Below are the code and all the weights of a small trained network. Each question names an input and a class and asks about switching units off, where a switched-off unit gives its printed mean instead of its output.

import numpy as np


def w(rows, s, z=0):
    codes = np.array(rows[::2]) - 128.0
    scale = np.full(codes.shape[1], s)
    scale[-1] = z or s
    return codes * scale


def norm(h):
    return h / np.sqrt((h * h).mean(-1, keepdims=True) + 1e-5)


def f(y):
    return np.maximum(y, 0)


def log_softmax(a):
    a = a - a.max(-1, keepdims=True)
    return a - np.log(np.exp(a).sum(-1, keepdims=True))


def net(x, mask):
    res = np.array(x, float).reshape(1, 5) / 4 @ E
    u = 0
    for l in range(2):
        y = f(norm(res) @ A[l][:, :-1].T + A[l][:, -1])
        res = res + np.where(mask[u : u + 5], y, B[l][:, -1]) @ B[l][:, :-1]
        u += 5
    return log_softmax(norm(res)[-1] @ U[:, :-1].T + U[:, -1])


A, B = {}, {}
E = w([
[131,77,112,118],'x0',
[104,78,72,242],'x1',
[247,126,170,132],'x2',
[118,98,120,77],'x3',
[87,102,253,97],'x4',
],0.0053)
A[0] = w([
[91,100,69,2,101],'L0N1',
[212,76,56,104,251],'L0N2',
[64,149,107,42,171],'L0N3',
[173,242,184,113,28],'L0N4',
[38,130,121,93,225],'L0N5',
],0.0059,0.0031)
B[0] = w([
[80,48,174,115,190],'L0N1',
[68,112,167,92,252],'L0N2',
[106,142,210,161,207],'L0N3',
[103,122,253,43,172],'L0N4',
[101,143,159,161,225],'L0N5',
],0.0067,0.0043)
A[1] = w([
[96,100,129,194,165],'L1N1',
[204,45,155,150,63],'L1N2',
[90,162,181,201,255],'L1N3',
[211,63,91,87,71],'L1N4',
[121,2,11,141,147],'L1N5',
],0.0073,0.0038)
B[1] = w([
[35,193,123,78,191],'L1N1',
[153,154,198,254,152],'L1N2',
[104,13,88,118,255],'L1N3',
[46,245,107,134,144],'L1N4',
[249,159,129,53,192],'L1N5',
],0.0073,0.0063)
U = w([
[63,135,9,188,101],'0',
[204,220,108,169,58],'1',
[207,134,1,128,143],'2',
[175,159,218,66,171],'3',
[192,91,170,212,132],'4',
[127,181,109,148,1],'5',
[22,41,154,130,188],'6',
],0.014,0.0084)

Each question gives the input, the list of numbers given to net, and the class t.
The units are the neurons (one row each of A and B). Each row of codes is followed by its name. A weight is (code - 128) times the scale printed after its matrix; where a second scale follows, it is the last column's (A, B and U).
mask holds one flag per neuron, layer by layer. A switched-off neuron (its flag False) gives its mean, the last column of its row in B, instead of its output. The means were averaged over made-up inputs and are rounded, as every weight is.
A unit's drop is (log p(t) with every unit on - log p(t) with that unit switched off) / (log p(t) with every unit on - log p(t) with every unit switched off).
most important unit: the unit with the biggest drop
top k neurons: the k neurons with the biggest drops, biggest first
top k neurons in layer l: the k neurons of layer l with the biggest drops, biggest first
drop of u: that unit's drop, to one decimal
input [7,8,3,-2,-4], class 2: most important unit => L1N5
input [0,0,0,-4,-2], class 0: top 3 neurons => [L0N4, L0N3, L0N1]
input [8,6,-7,-3,-6], class 2: top 2 neurons => [L1N5, L0N3]
input [4,0,5,3,-3], class 1: top 3 neurons in layer 1 => [L1N3, L1N4, L1N2]
input [5,6,-1,1,1], class 2: top 3 neurons => [L1N5, L0N3, L0N4]
input [2,-1,0,-5,-5], class 2: top 2 neurons in layer 0 => [L0N3, L0N1]
input [-1,3,-4,-4,-1], class 0: top 3 neurons => [L0N2, L0N4, L0N3]
input [5,0,-2,-8,-6], class 2: drop of L1N5 => 0.6
input [3,1,7,6,-8], class 1: drop of L1N3 => 0.3
input [0,7,1,3,-8], class 2: drop of L1N5 => 0.9
input [4,0,-3,-7,-7], class 2: top 2 neurons => [L1N5, L0N3]
